In the rows, zero is written as 100.
Facts:
{pufubral, grovali, skozugik, grilum, vidrokal, femabra, traples, dratis, skezi, buris, mugun, grebrafas, govim, gralifor, vagen, kunes} θ 190
{mudor, leflu, trovi, puflo, nebruk, kemo, rigevol, plagrulan, seklam, faneskos, flutuk, klamusum, flasi, plaplim, drakor, truke, klugul, gruzal, plugrus} θ 806
{plustom, gistam, vasu, stomol, trikek, klalo, grotes, brifum, mava, fleni, mosum, bonun, flaper, stifo, tuzin, pino, lasku, deflar, komaklu, grimem, bilus, megre, pluri, gorom, kelan, nubeflu, gromo, vunadem, lepli, nodeplus, dedres, lerur, zavem, driklanis, dusku, tragar, brobal, nikle, pato, ketro, trelan, stogra, vabru, lepe, fugru, zofu, drodren, trenal} θ 122
{tefe, dodras, skogril, bufen, nekli, migobro, sobi} θ 576
pufubral ω [pino, brobal]
plustom ω [lerur]
gistam ω [vagen]
leflu ω [trenal]
trovi ω [plaplim]
dodras ω [driklanis]
puflo ω [sobi]
skozugik ω [faneskos]
nebruk ω [dedres]
vasu ω [tuzin, vabru]
stomol ω [nodeplus, bufen]
grilum ω [buris, klamusum, govim]
trikek ω [dusku]
klalo ω [trelan, plagrulan]
kemo ω [buris]
grotes ω [brifum]
brifum ω [deflar, grovali]
mava ω [nodeplus, bufen]
fleni ω [sobi]
mosum ω [pufubral]
bonun ω [kunes]
flaper ω [plugrus, mudor, gromo, bilus]
stifo ω [pluri]
seklam ω [kemo]
flutuk ω [grotes]
vidrokal ω [kelan]
deflar ω [traples]
komaklu ω [grimem]
grimem ω [skezi]
megre ω [femabra]
pluri ω [vunadem]
gorom ω [pato]
nubeflu ω [tuzin, rigevol]
gromo ω [mudor]
vunadem ω [lerur, stifo]
lepli ω [tefe]
nodeplus ω [mava]
skezi ω [migobro]
dedres ω [tefe]
flasi ω [faneskos, skozugik]
lerur ω [stifo]
zavem ω [seklam]
buris ω [klamusum, grilum]
driklanis ω [gruzal]
mugun ω [dodras]
brobal ω [femabra]
nekli ω [plaplim]
nikle ω [nebruk]
ketro ω [dusku]
stogra ω [tragar, lasku]
lepe ω [vagen, gistam]
fugru ω [brifum]
grebrafas ω [pufubral]
gruzal ω [dodras]
gralifor ω [truke]
zofu ω [govim]
plugrus ω [gromo]
sobi ω [fleni]
kunes ω [klugul]

Known rows:
[79 113 107 100 64 68 89 110 111 134 97 123 127 101 74 116 76 102 110 96 59 157 134 115 105 72 94 87 112 120 59 88 106 124 120 101 78 128 105 97 100 159 122 97 94 64 109 123]: dratis
[130 95 96 94 121 105 103 113 93 80 108 97 79 93 120 99 116 103 90 105 99 74 80 113 115 118 97 107 115 85 122 117 97 101 89 96 98 91 103 110 100 71 118 114 116 114 114 98]: ketro
[134 95 113 108 125 119 100 116 89 80 128 85 72 113 133 92 111 111 62 95 83 73 102 86 99 110 108 124 114 91 139 99 65 110 63 115 76 67 120 129 97 90 108 86 123 127 119 103]: dedres
[114 99 98 110 140 121 92 110 75 71 113 106 81 118 113 106 130 75 85 122 109 67 88 115 136 107 75 128 94 78 113 116 98 110 73 81 88 105 107 97 122 96 124 135 112 107 114 105]: megre
[78 85 90 108 44 127 96 77 105 124 75 58 111 72 84 102 62 88 83 93 124 99 103 69 76 98 103 70 75 128 79 65 128 63 133 91 151 105 85 93 106 133 46 88 70 97 59 117]: rigevol
[54 95 109 83 74 73 71 98 109 128 86 134 118 122 89 123 63 120 120 85 62 160 149 137 102 84 99 94 126 146 49 67 99 121 115 94 73 118 106 75 90 164 133 86 83 85 101 110]: govim
[129 94 100 98 119 106 98 115 89 76 109 100 86 100 114 101 117 101 98 107 100 72 82 111 112 118 105 106 117 87 125 110 96 106 92 95 97 84 106 107 96 73 118 113 110 118 112 94]: gistam
[58 84 98 125 158 68 129 91 131 104 98 101 135 126 85 65 127 93 145 80 104 140 88 77 73 95 113 86 53 75 114 101 56 114 100 172 96 99 99 114 76 110 74 98 69 63 73 73]: migobro
[69 114 107 85 64 117 120 66 102 138 96 66 112 68 97 82 54 102 107 108 136 113 119 68 63 78 87 94 71 112 73 107 120 64 110 80 139 116 70 89 116 94 49 68 97 99 64 104]: flutuk
[89 86 94 99 87 91 108 93 116 121 83 118 105 100 121 89 104 91 119 75 99 115 112 62 88 93 97 89 78 87 103 96 100 102 87 107 115 108 100 99 97 129 100 85 87 76 112 104]: peflos
[131 96 96 94 121 105 102 113 94 79 107 98 79 95 119 100 116 102 91 105 98 73 82 113 115 118 98 106 114 85 122 116 96 101 89 96 97 91 104 110 100 72 118 113 116 114 113 96]: bonun
[132 96 95 83 123 92 97 114 99 81 111 100 86 88 124 91 111 96 95 98 98 72 79 121 124 129 98 104 117 83 128 124 98 101 101 102 110 100 96 114 91 56 115 120 118 105 112 96]: stomol
[112 84 93 75 132 109 94 103 97 79 97 104 63 104 136 102 104 121 92 94 99 78 92 134 116 124 92 112 121 103 109 111 92 96 79 90 92 91 99 95 101 74 127 106 115 125 109 88]: zavem
[69 108 101 99 52 115 89 70 107 123 91 83 124 89 80 93 67 89 92 87 129 100 115 65 74 96 111 91 77 129 86 72 124 70 129 98 140 105 86 86 97 102 38 78 83 97 66 103]: faneskos
[75 110 88 87 58 111 100 67 120 132 87 77 107 72 96 84 62 97 74 79 124 105 111 73 86 94 90 90 69 120 74 95 124 57 120 101 143 126 74 93 111 97 39 81 97 84 70 110]: flasi
[44 91 96 76 66 121 76 54 112 121 77 93 103 105 105 97 51 114 94 72 129 104 131 95 75 105 105 99 87 155 67 64 118 62 117 90 134 104 81 64 97 107 51 68 78 113 60 91]: klamusum
[61 87 89 119 164 69 139 90 137 110 94 95 120 116 95 63 125 101 130 77 101 144 85 80 78 91 97 87 46 68 104 116 56 104 89 171 95 111 92 118 89 110 76 98 80 55 76 78]: nekli
[74 116 131 96 67 72 110 109 87 139 108 112 139 97 74 113 66 103 153 129 75 166 144 108 78 54 94 92 119 111 61 97 102 133 113 80 76 113 99 93 101 155 132 82 92 81 100 115]: grovali
[127 95 105 103 116 106 94 115 85 74 110 102 92 106 109 105 119 97 103 111 102 70 85 107 109 119 112 107 119 90 130 102 96 109 94 94 96 77 110 105 91 76 116 111 105 123 112 92]: trelan

Rows:
No name comes twice in this set of rows, the named rows included.
[63 85 112 139 162 84 131 92 127 107 117 86 124 143 101 59 123 106 110 71 87 140 108 50 57 83 118 105 51 78 126 85 26 119 69 188 73 77 115 133 79 132 66 69 78 75 80 80] : tefe
[77 110 106 102 60 126 96 70 114 132 107 66 103 92 107 79 60 104 48 71 109 103 131 45 68 86 102 108 70 128 93 74 95 69 96 117 122 101 93 110 107 115 30 54 101 97 75 116] : nebruk
[56 95 98 70 81 70 80 94 119 134 81 131 101 110 103 116 57 130 105 76 58 164 147 147 111 84 82 94 121 143 39 85 97 110 106 96 73 133 96 79 99 159 133 87 95 75 104 114] : grilum
[61 115 115 122 80 87 71 107 85 121 106 136 139 134 61 125 94 66 113 117 73 148 142 113 124 64 80 111 95 115 57 75 108 139 110 85 68 132 116 80 112 186 127 120 82 61 108 130] : femabra
[129 95 100 96 119 102 96 116 91 77 109 99 88 98 115 100 115 96 99 105 99 71 82 112 113 123 106 106 118 88 129 110 97 106 96 98 101 86 105 109 93 70 117 114 111 116 112 94] : grimem
[110 98 106 118 138 125 84 111 65 66 116 112 92 132 103 113 134 66 95 128 113 63 91 110 131 108 85 130 97 82 118 101 98 118 77 77 85 92 114 91 115 102 124 136 103 114 112 102] : pino
[77 111 113 105 59 67 83 110 105 130 99 126 138 108 67 118 77 96 120 98 61 154 135 110 102 74 105 87 117 123 67 75 105 130 128 101 80 118 110 95 90 159 120 95 87 69 107 120] : vagen
[58 84 95 126 160 71 133 90 132 106 97 98 129 125 87 66 127 98 140 81 103 141 87 76 74 90 108 87 49 73 109 104 56 111 94 170 93 103 97 114 82 113 75 97 71 61 75 75] : sobi
[109 82 93 74 134 110 92 101 96 78 95 105 62 107 137 103 104 122 93 94 99 78 95 136 117 125 93 113 123 105 107 109 90 95 77 89 91 90 99 92 100 75 128 105 113 127 110 86] : zofu
[51 95 90 72 68 118 85 55 117 126 76 88 97 92 108 92 52 116 83 70 127 107 126 93 81 104 94 97 81 146 64 78 119 56 112 92 135 116 75 71 105 103 50 70 88 103 63 98] : seklam

Now the same objects, written a new way:
Known rows:
[117 64 96 104 81 95 105 105 92 92 107 126 83 98 102 107 95 86 89 84 104 102 103 92 89 99 92 101 108 108 98 92 106 102 103 111 101 102 87 105 121 93 88 131 99 94 90 112 72 97]: zavem
[104 68 98 102 88 96 105 104 99 91 114 124 80 105 93 100 103 99 97 93 92 100 100 87 83 97 104 98 111 115 94 103 105 104 95 101 103 99 98 117 108 94 97 114 90 94 91 105 99 96]: stogra
[90 81 84 101 84 98 113 96 79 84 111 112 112 96 91 89 113 110 90 113 99 101 94 86 72 96 103 83 102 114 95 89 110 100 83 97 99 97 98 86 99 102 78 116 82 85 95 107 111 99]: vunadem
[134 79 98 101 90 106 79 96 110 87 114 114 92 104 96 97 101 88 98 103 98 97 99 99 104 99 115 99 110 115 85 86 103 94 89 108 103 90 107 112 106 100 90 110 76 100 108 94 114 104]: gromo
[104 107 115 108 113 108 97 99 116 117 89 102 75 91 104 89 84 93 94 158 114 82 99 119 136 107 78 75 113 73 107 113 84 95 84 109 117 99 102 65 94 108 98 64 115 95 103 91 103 100]: bufen
[105 131 113 111 109 113 107 98 122 116 93 109 82 95 107 86 102 92 93 132 106 92 104 110 112 103 73 75 107 81 104 123 92 99 83 95 111 94 93 88 87 105 104 82 108 95 100 98 72 100]: nekli
[79 139 105 96 98 105 105 89 95 120 80 77 114 101 119 103 109 106 113 117 109 104 90 109 133 104 113 108 101 78 104 89 95 84 114 96 93 100 101 91 100 104 119 80 113 101 99 84 122 109]: faneskos
[80 162 103 95 90 105 121 103 103 128 79 93 134 111 114 106 124 102 123 82 99 109 99 101 133 109 116 99 91 91 105 77 92 86 105 86 104 101 105 82 98 103 115 92 116 114 97 84 113 101]: nebruk
[95 77 99 105 93 102 110 109 90 91 119 113 85 112 95 100 83 100 106 89 93 95 108 97 81 107 112 105 113 111 89 111 107 109 96 117 98 96 94 110 88 101 93 132 90 95 90 110 89 96]: megre
[118 63 96 104 81 95 106 105 92 91 107 125 84 98 103 107 94 86 89 84 104 102 103 92 90 99 91 101 108 108 99 91 106 102 102 111 101 102 87 104 121 93 86 131 100 96 90 113 72 97]: zofu
[123 129 94 99 128 93 89 107 100 107 95 69 119 87 94 107 91 77 89 74 111 111 106 119 87 105 63 105 77 90 120 107 96 107 114 107 89 110 96 76 104 99 108 101 120 105 123 108 53 99]: grilum
[95 75 99 104 94 102 108 108 88 90 116 108 88 110 96 100 77 102 107 90 95 92 108 100 85 107 112 108 113 109 89 109 108 108 95 119 99 96 94 107 86 103 86 132 89 97 90 111 96 97]: brobal
[79 140 105 97 98 105 107 90 95 121 81 78 112 103 119 102 112 105 113 116 108 105 90 109 131 104 113 107 101 79 104 90 95 85 114 96 92 100 101 92 100 104 120 82 113 101 99 85 119 109]: plagrulan
[108 60 99 98 87 95 97 101 98 87 105 114 87 99 96 100 91 105 99 98 98 93 99 93 96 95 105 103 108 110 95 93 106 100 94 101 109 99 99 109 107 98 81 108 89 100 90 104 117 98]: tragar
[97 50 101 103 101 106 109 108 102 88 99 144 91 107 116 97 103 97 86 77 86 91 95 73 81 93 108 99 109 109 94 97 105 121 101 102 98 103 96 126 112 95 94 118 91 103 97 101 132 94]: vasu
[126 122 95 96 127 93 82 104 98 103 86 59 126 81 97 107 80 84 91 80 116 105 104 125 100 102 66 109 74 86 121 99 97 104 113 106 95 110 98 68 103 103 92 93 118 111 122 106 75 102]: govim
[63 157 108 97 98 108 109 89 97 115 89 90 120 106 113 117 129 115 107 125 102 116 106 93 130 100 122 104 83 84 95 98 88 90 119 89 82 101 105 109 89 96 139 81 118 97 94 96 77 106]: flutuk
[97 144 98 101 141 101 96 111 98 108 108 56 121 104 85 98 80 92 107 79 98 102 110 124 76 113 85 109 83 94 111 128 97 115 106 113 86 103 105 81 69 108 115 102 109 106 123 105 70 98]: grebrafas
[109 83 96 97 79 95 111 114 106 94 101 128 110 106 91 104 104 103 109 63 89 98 108 86 99 100 108 94 98 122 96 80 104 101 85 91 120 100 103 98 105 97 76 118 93 114 89 102 111 91]: dedres

Rows:
No name comes twice in this set of rows, the named rows included.
[109 123 115 108 108 109 99 94 122 112 85 97 78 88 107 85 90 100 96 138 110 87 101 117 120 99 71 82 107 77 105 121 94 94 83 93 117 94 92 88 88 107 93 73 107 99 96 97 86 103] : migobro
[73 124 108 98 112 116 112 94 98 118 66 97 122 105 141 101 112 102 102 100 102 96 86 95 129 100 117 109 99 73 104 84 94 101 119 96 86 104 99 101 105 104 117 85 113 109 105 81 153 107] : rigevol
[108 128 114 109 109 113 102 96 120 113 86 103 86 91 109 86 95 96 94 135 109 88 104 114 120 102 73 78 105 78 104 117 92 96 82 95 115 94 93 83 87 108 94 79 107 99 100 97 84 102] : sobi
[104 159 105 100 102 116 91 86 107 123 93 80 116 110 117 99 124 85 111 121 107 110 91 113 136 109 122 102 104 85 94 85 91 80 108 103 85 91 109 96 98 104 133 85 100 99 116 76 110 114] : plugrus
[95 136 103 99 90 104 108 91 87 122 73 80 116 94 129 111 102 90 104 107 121 108 94 114 138 105 98 111 98 71 108 78 96 83 121 106 89 104 88 79 114 102 109 99 123 101 99 94 92 111] : klamusum
[92 78 101 98 86 98 99 100 99 80 112 126 95 102 91 115 109 116 93 106 92 105 115 78 96 90 115 98 89 116 85 101 100 105 100 94 99 100 104 127 96 90 101 108 94 97 86 116 74 95] : fugru
[74 147 104 101 100 106 115 93 97 126 92 90 106 110 115 102 124 98 111 112 102 112 91 102 116 106 112 103 104 85 103 100 93 89 115 96 86 99 100 101 100 100 137 88 114 94 99 87 98 106] : flasi
[102 45 101 100 100 105 102 105 101 84 89 134 96 101 118 98 92 103 88 82 92 85 94 80 94 91 110 104 107 104 95 87 106 116 100 102 103 103 97 118 111 98 77 112 90 109 97 100 150 97] : vabru
[97 50 99 102 92 92 104 109 96 96 123 129 66 109 86 102 97 91 97 115 94 97 96 89 92 105 110 92 120 114 97 103 97 104 98 116 104 103 107 103 115 93 109 103 99 87 94 100 106 93] : stomol
[102 42 102 99 101 106 100 104 101 83 86 132 98 99 120 98 89 105 87 82 93 83 93 81 97 90 110 105 106 103 95 85 106 116 100 102 104 103 97 116 112 99 74 110 90 110 97 100 157 97] : tuzin
[104 62 99 101 87 92 101 102 101 90 114 120 72 103 90 99 99 102 99 96 93 99 97 89 83 95 102 101 114 114 95 107 107 101 97 99 106 99 97 122 109 94 97 110 90 93 88 105 99 96] : komaklu
[102 44 99 99 92 91 98 106 95 93 114 120 72 104 88 103 88 97 98 118 99 92 95 94 104 102 110 96 118 109 97 95 98 101 97 115 108 103 107 97 116 96 96 98 98 92 94 99 123 95] : nodeplus
[134 77 98 100 90 105 78 95 109 87 113 113 92 103 97 97 99 89 98 104 99 96 99 100 106 99 115 100 110 114 86 84 103 94 89 108 103 91 107 110 106 100 88 109 77 102 107 94 117 104] : bilus

